Below is a small trained network, with its code and all its weights. Each question gives an input and a target symbol and asks what happens when units are switched off, that is, made to give their printed mean instead of their output.

import numpy as np


def w(rows, s, z=0):
    codes = np.array(rows[::2]) - 128.0
    scale = np.full(codes.shape[1], s)
    scale[-1] = z or s
    return codes * scale


def norm(h):
    return h / np.sqrt((h * h).mean(-1, keepdims=True) + 1e-5)


def f(y):
    return np.maximum(y, 0)


def softmax(a):
    e = np.exp(a - a.max(-1, keepdims=True))
    return e / e.sum(-1, keepdims=True)


def log_softmax(a):
    a = a - a.max(-1, keepdims=True)
    return a - np.log(np.exp(a).sum(-1, keepdims=True))


def net(x, mask):
    ids = ['ΔΛΞΨαβγζηθμπ'.index(c) for c in x.split()]
    T = len(ids)
    res = E[ids] + P[:T]
    u = 0
    for l in range(2):
        r = norm(res)
        for j in range(3):
            rows = slice(2 * j, 2 * j + 2)
            q, k, v = (r @ M[l][rows].T for M in (Q, K, V))
            z = softmax(np.where(np.tri(T) > 0, q @ k.T / 2**0.5, -1e9)) @ v
            o = O[l][rows]
            res = res + np.where(mask[u + j], z, o[:, -1]) @ o[:, :-1]
        u += 3
        y = f(norm(res) @ A[l][:, :-1].T + A[l][:, -1])
        res = res + np.where(mask[u : u + 8], y, B[l][:, -1]) @ B[l][:, :-1]
        u += 8
    return log_softmax(norm(res)[-1] @ U[:, :-1].T + U[:, -1])


Q, K, V, O, A, B = {}, {}, {}, {}, {}, {}
E = w([
[109,144,125,185,141,69],'Δ',
[222,211,164,195,177,188],'Λ',
[198,190,139,216,159,175],'Ξ',
[237,153,252,179,155,124],'Ψ',
[115,169,141,182,136,64],'α',
[110,111,178,138,116,202],'β',
[100,73,128,145,138,193],'γ',
[236,109,151,97,180,177],'ζ',
[99,208,126,98,88,198],'η',
[96,171,118,104,104,212],'θ',
[130,117,109,128,221,46],'μ',
[163,161,52,171,167,166],'π',
],0.0022)
P = w([
[246,53,110,228,44,93],'0',
[136,131,208,179,123,182],'1',
[102,136,192,161,148,175],'2',
[92,142,169,137,169,155],'3',
[75,146,153,103,181,150],'4',
[59,144,135,77,195,147],'5',
[55,138,128,50,198,140],'6',
[49,127,121,34,204,127],'7',
],0.0011)
Q[0] = w([
[50,181,130,154,156,102],'0.h1',
[207,99,135,143,86,136],'0.h1',
[170,101,79,105,87,103],'0.h2',
[119,159,110,160,159,9],'0.h2',
[167,163,117,152,159,72],'0.h3',
[1,203,177,192,211,79],'0.h3',
],0.0079)
K[0] = w([
[103,145,83,51,162,160],'0.h1',
[160,123,197,189,105,124],'0.h1',
[71,188,212,187,153,121],'0.h2',
[37,143,113,32,255,147],'0.h2',
[169,168,94,109,200,90],'0.h3',
[113,164,89,52,175,157],'0.h3',
],0.0074)
V[0] = w([
[124,182,100,129,157,132],'0.h1',
[205,144,253,151,128,84],'0.h1',
[161,112,33,109,170,144],'0.h2',
[117,194,106,125,147,85],'0.h2',
[119,120,102,104,142,76],'0.h3',
[108,169,75,231,160,112],'0.h3',
],0.0025)
O[0] = w([
[151,137,157,134,156,56,127],'0.h1',
[92,122,5,34,154,156,223],'0.h1',
[142,189,194,208,221,153,81],'0.h2',
[216,127,54,131,155,60,63],'0.h2',
[129,120,155,146,171,187,9],'0.h3',
[81,61,241,57,157,92,177],'0.h3',
],0.0019,0.0014)
A[0] = w([
[154,173,170,112,158,94,200],'0.n1',
[103,187,151,121,130,133,118],'0.n2',
[119,120,100,32,124,48,2],'0.n3',
[79,167,93,87,126,180,51],'0.n4',
[124,135,137,145,57,204,28],'0.n5',
[189,139,179,56,221,160,190],'0.n6',
[110,139,4,182,128,125,186],'0.n7',
[99,20,138,157,160,196,57],'0.n8',
],0.0029,0.00098)
B[0] = w([
[70,116,64,158,153,143,192],'0.n1',
[148,48,131,133,146,143,180],'0.n2',
[167,121,4,112,19,130,144],'0.n3',
[185,99,213,165,121,72,195],'0.n4',
[112,112,119,86,172,55,197],'0.n5',
[113,133,27,175,162,146,250],'0.n6',
[154,159,197,123,135,194,152],'0.n7',
[157,206,154,92,93,106,214],'0.n8',
],0.0026,0.0023)
Q[1] = w([
[125,85,61,127,165,119],'1.h1',
[128,147,143,141,62,103],'1.h1',
[102,128,36,175,153,2],'1.h2',
[193,118,104,196,122,76],'1.h2',
[85,143,133,74,113,135],'1.h3',
[132,113,72,244,129,44],'1.h3',
],0.0074)
K[1] = w([
[148,72,50,151,119,76],'1.h1',
[95,141,141,85,122,129],'1.h1',
[90,162,134,55,186,129],'1.h2',
[1,226,129,140,178,151],'1.h2',
[148,77,110,180,115,103],'1.h3',
[83,170,107,85,176,106],'1.h3',
],0.0081)
V[1] = w([
[95,66,68,171,96,107],'1.h1',
[76,162,147,146,149,63],'1.h1',
[148,5,123,98,193,121],'1.h2',
[122,21,188,137,141,237],'1.h2',
[37,170,159,147,153,103],'1.h3',
[181,64,176,201,110,90],'1.h3',
],0.0025)
O[1] = w([
[127,195,211,142,91,141,60],'1.h1',
[182,44,178,136,69,177,79],'1.h1',
[72,64,42,208,71,226,126],'1.h2',
[59,208,207,186,78,182,244],'1.h2',
[150,211,88,105,70,159,61],'1.h3',
[117,145,142,253,208,64,255],'1.h3',
],0.0021,0.00083)
A[1] = w([
[75,138,97,87,135,77,139],'1.n1',
[103,86,167,85,128,171,128],'1.n2',
[164,149,86,241,147,131,145],'1.n3',
[177,59,75,158,92,192,93],'1.n4',
[253,99,138,154,171,128,138],'1.n5',
[220,123,156,52,126,110,6],'1.n6',
[130,160,165,90,35,150,137],'1.n7',
[118,157,181,143,157,175,156],'1.n8',
],0.0038,0.0022)
B[1] = w([
[184,93,167,126,101,167,175],'1.n1',
[106,129,79,132,87,76,182],'1.n2',
[106,131,78,41,143,125,250],'1.n3',
[121,224,173,156,127,30,150],'1.n4',
[131,150,170,123,76,223,189],'1.n5',
[6,143,132,213,255,86,133],'1.n6',
[87,92,116,61,165,134,163],'1.n7',
[206,134,104,140,105,131,251],'1.n8',
],0.0036,0.0026)
U = w([
[79,91,32,98,225,120,141],'Δ',
[219,72,74,106,44,68,156],'Λ',
[213,104,154,199,170,83,159],'Ξ',
[73,29,122,219,141,97,252],'Ψ',
[170,24,206,116,156,212,105],'α',
[28,97,147,33,56,148,126],'β',
[72,180,225,222,93,174,175],'γ',
[106,96,70,210,38,185,25],'ζ',
[60,122,199,128,254,67,136],'η',
[210,186,222,46,131,56,11],'θ',
[79,207,96,164,97,21,105],'μ',
[206,214,92,110,135,224,132],'π',
],0.0085,0.0019)

Each question gives the input, a string of symbols that net reads in full, and the target symbol t.
The units are the heads (2 rows each of Q, K, V and O) and the neurons (one row each of A and B). Each row of codes is followed by its name. A weight is (code - 128) times the scale printed after its matrix; where a second scale follows, it is the last column's (O, A, B and U).
mask holds one flag per unit, layer by layer, with each layer's heads first. A switched-off unit (its flag False) gives its mean, the last column of its rows in O or B, instead of its output. The means were averaged over made-up inputs and are rounded, as every weight is.
A unit's drop is (log p(t) with every unit on - log p(t) with that unit switched off) / (log p(t) with every unit on - log p(t) with every unit switched off).
The circuit of an input: a set's keep is (log p(t) with only the set's units on - log p(t) with every unit switched off) / (log p(t) with every unit on - log p(t) with every unit switched off). Starting from the 12 units with the biggest drops (on a tie, the unit counted first), units are removed one at a time, each time the one whose removal leaves the highest keep (on an exact tie, the one counted first), for as long as the keep stays at least 0.8.
units of the circuit, in order: the units of the circuit, biggest drop first
k most important neurons: the k neurons with the biggest drops, biggest first
top k neurons in layer l: the k neurons of layer l with the biggest drops, biggest first
which heads matter: for each layer, one digit per head in row order, 1 if its drop is at least 0.15 and else 0, layers parted by /
input π Ψ β θ α Ξ Ψ γ, target π: 2 most important neurons => 0.n8, 1.n8
input μ Λ π θ β γ γ, target μ: which heads matter => 000 / 010
input η μ Λ β Λ Ξ θ, target η: units of the circuit, in order => 1.h2, 1.n6, 0.n4, 0.h1
input η β Δ, target θ: units of the circuit, in order => 1.h2, 0.n6, 1.n1
input μ γ η α γ β π Δ, target η: which heads matter => 111 / 000
input β β Δ, target β: 2 most important neurons => 1.n7, 0.n4
input Δ γ Δ η Ψ Δ, target θ: units of the circuit, in order => 1.h2, 1.n1, 1.h3
input γ π α Δ Δ β ζ α, target π: units of the circuit, in order => 1.h3, 0.h3, 1.n1
input ζ Λ θ β, target ζ: which heads matter => 010 / 010
input α α γ, target α: top 3 neurons in layer 0 => 0.n8, 0.n2, 0.n6
input θ Ξ Ψ β θ θ, target θ: 3 most important neurons => 0.n8, 0.n4, 0.n2
input α Λ Δ, target Λ: units of the circuit, in order => 0.h2, 0.h1, 1.n1
input μ Ψ β ζ β θ Ψ, target Δ: units of the circuit, in order => 0.n6, 0.n1
input Δ θ θ Ψ Ξ β, target Δ: which heads matter => 001 / 011
input μ γ η μ θ β α β, target μ: top neuron in layer 1 => 1.n4
input α γ Ξ ζ π ζ η η, target α: top 2 neurons in layer 0 => 0.n4, 0.n3
input β β β Λ β θ α γ, target β: top 2 neurons in layer 1 => 1.n7, 1.n2
input η Ψ α γ η β γ Δ, target γ: top 2 neurons in layer 1 => 1.n3, 1.n1
input Ξ μ β α, target Δ: units of the circuit, in order => 1.h2, 1.n3
input Λ β Δ Ψ π β β η, target Λ: most important neuron => 0.n8
input Λ α θ θ β, target Λ: most important neuron => 1.n2
input α β β ζ Λ β, target α: which heads matter => 001 / 011
input β β ζ θ, target β: which heads matter => 110 / 010
input ζ η γ π β β β α, target β: which heads matter => 010 / 011
input ζ η θ, target ζ: 2 most important neurons => 1.n2, 1.n8
input Ψ Δ η, target Ψ: 2 most important neurons => 0.n8, 1.n3
